Here is a tiny trained network, its code and every weight. The questions are about switching its units off for an input and a class, where a switched-off unit gives its printed mean instead of its output.

import numpy as np


def w(rows, s, z=0):
    codes = np.array(rows[::2]) - 128.0
    scale = np.full(codes.shape[1], s)
    scale[-1] = z or s
    return codes * scale


def f(y):
    return np.maximum(y, 0)


def log_softmax(a):
    a = a - a.max(-1, keepdims=True)
    return a - np.log(np.exp(a).sum(-1, keepdims=True))


def net(x, mask):
    res = np.array(x, float).reshape(1, 6) / 4 @ E
    y = f(res @ A[0][:, :-1].T + A[0][:, -1])
    res = res + np.where(mask, y, B[0][:, -1]) @ B[0][:, :-1]
    return log_softmax(res[-1] @ U[:, :-1].T + U[:, -1])


A, B = {}, {}
E = w([
[129,129,130,132,123,132],'x0',
[119,88,222,73,153,197],'x1',
[61,39,118,145,91,98],'x2',
[116,151,77,48,43,153],'x3',
[8,196,137,129,153,129],'x4',
[128,128,127,124,134,122],'x5',
],0.016)
A[0] = w([
[63,53,123,160,97,123,62],'N0',
[111,88,190,95,149,160,126],'N1',
[146,135,149,194,166,140,100],'N2',
[124,171,68,196,72,45,198],'N3',
[172,111,85,162,107,125,139],'N4',
[133,108,137,153,187,113,91],'N5',
[178,64,143,100,122,135,118],'N6',
[178,185,115,112,177,145,2],'N7',
[132,163,107,3,23,118,79],'N8',
[131,117,136,131,150,113,69],'N9',
[127,146,184,204,141,109,115],'N10',
[57,194,112,148,151,134,137],'N11',
[113,83,152,101,135,134,143],'N12',
[110,24,109,156,100,97,40],'N13',
[144,116,151,152,136,121,79],'N14',
[120,104,177,204,156,99,74],'N15',
[172,194,136,129,123,162,32],'N16',
[80,75,140,149,89,78,82],'N17',
[148,111,148,109,127,155,86],'N18',
[202,99,109,134,100,86,138],'N19',
[171,212,144,143,125,169,88],'N20',
[152,155,43,199,115,86,129],'N21',
[211,63,119,118,128,139,115],'N22',
[59,181,128,164,138,143,76],'N23',
[91,88,113,118,73,131,61],'N24',
[131,92,215,69,134,175,156],'N25',
[37,151,149,129,141,131,102],'N26',
[151,113,164,153,151,95,111],'N27',
[134,117,186,87,121,154,151],'N28',
],0.016,0.0044)
B[0] = w([
[214,122,144,89,170,65,194],'N0',
[114,103,139,215,170,159,197],'N1',
[130,98,25,132,68,128,178],'N2',
[115,105,143,207,211,176,250],'N3',
[110,184,172,119,126,173,178],'N4',
[110,81,81,159,61,100,170],'N5',
[84,178,188,131,83,138,188],'N6',
[212,121,132,86,175,45,182],'N7',
[75,37,11,106,47,134,242],'N8',
[110,128,104,133,120,101,141],'N9',
[111,90,70,105,71,112,183],'N10',
[121,187,187,115,91,119,216],'N11',
[178,125,137,149,198,175,169],'N12',
[188,139,124,59,165,68,197],'N13',
[131,126,110,147,105,123,150],'N14',
[106,59,59,121,59,85,192],'N15',
[203,142,92,79,159,62,180],'N16',
[197,136,141,81,179,81,187],'N17',
[108,146,127,135,155,127,161],'N18',
[94,199,214,135,66,126,193],'N19',
[181,122,112,75,209,29,195],'N20',
[58,100,137,239,225,228,230],'N21',
[111,254,168,108,52,136,202],'N22',
[104,182,196,119,63,140,199],'N23',
[193,110,96,74,135,111,172],'N24',
[80,88,181,186,193,180,226],'N25',
[120,217,183,98,68,125,202],'N26',
[90,101,94,122,61,104,168],'N27',
[133,87,116,194,182,200,189],'N28',
],0.0093,0.023)
U = w([
[79,107,173,175,228,189,225],'0',
[97,236,230,93,53,133,66],'1',
[93,54,32,98,43,118,7],'2',
[249,136,147,62,210,60,202],'3',
],0.015,0.0015)

Each question gives the input, the list of numbers given to net, and the class t.
The units are the neurons (one row each of A and B). Each row of codes is followed by its name. A weight is (code - 128) times the scale printed after its matrix; where a second scale follows, it is the last column's (A, B and U).
mask holds one flag per neuron, in row order. A switched-off neuron (its flag False) gives its mean, the last column of its row in B, instead of its output. The means were averaged over made-up inputs and are rounded, as every weight is.
A unit's drop is (log p(t) with every unit on - log p(t) with that unit switched off) / (log p(t) with every unit on - log p(t) with every unit switched off).
The circuit of an input: a set's keep is (log p(t) with only the set's units on - log p(t) with every unit switched off) / (log p(t) with every unit on - log p(t) with every unit switched off). Starting from the 12 units with the biggest drops (on a tie, the unit counted first), units are removed one at a time, each time the one whose removal leaves the highest keep (on an exact tie, the one counted first), for as long as the keep stays at least 0.8.
circuit, biggest first: the units of the circuit, biggest drop first
unit that matters most: the unit with the biggest drop
k most important neurons: the k neurons with the biggest drops, biggest first
drop of u: that unit's drop, to one decimal
input [-6,7,6,8,7,-3], class 2: circuit, biggest first => (N8)
input [-5,-6,-3,2,-7,2], class 1: 3 most important neurons => (N19, N22, N25)
input [3,-7,6,0,1,-2], class 0: 2 most important neurons => (N21, N3)
input [-4,4,-7,1,6,-3], class 3: 4 most important neurons => (N20, N7, N16, N22)
input [-5,0,7,3,7,-1], class 1: 2 most important neurons => (N26, N23)
input [-6,-2,7,-7,-5,8], class 2: 3 most important neurons => (N15, N27, N5)
input [7,0,3,5,-5,7], class 1: 2 most important neurons => (N22, N19)
input [7,7,-8,-6,6,8], class 3: 4 most important neurons => (N20, N7, N21, N16)
input [8,1,-3,1,-3,-1], class 1: 2 most important neurons => (N0, N22)
input [0,5,6,-1,-6,-2], class 1: 3 most important neurons => (N22, N6, N21)
input [-2,-5,-6,-1,3,-8], class 3: 4 most important neurons => (N20, N7, N25, N16)
input [-2,-1,-4,-8,-7,5], class 2: 3 most important neurons => (N2, N15, N5)
input [8,5,-8,-3,8,8], class 1: 4 most important neurons => (N23, N26, N11, N0)
input [0,-1,-8,8,3,-2], class 2: unit that matters most => N8
input [-8,-8,4,3,-5,-3], class 0: drop of N21 => 0.2
input [-7,-5,-3,-6,0,1], class 2: drop of N15 => 0.3
input [1,-7,-8,7,6,7], class 3: drop of N7 => 1.0
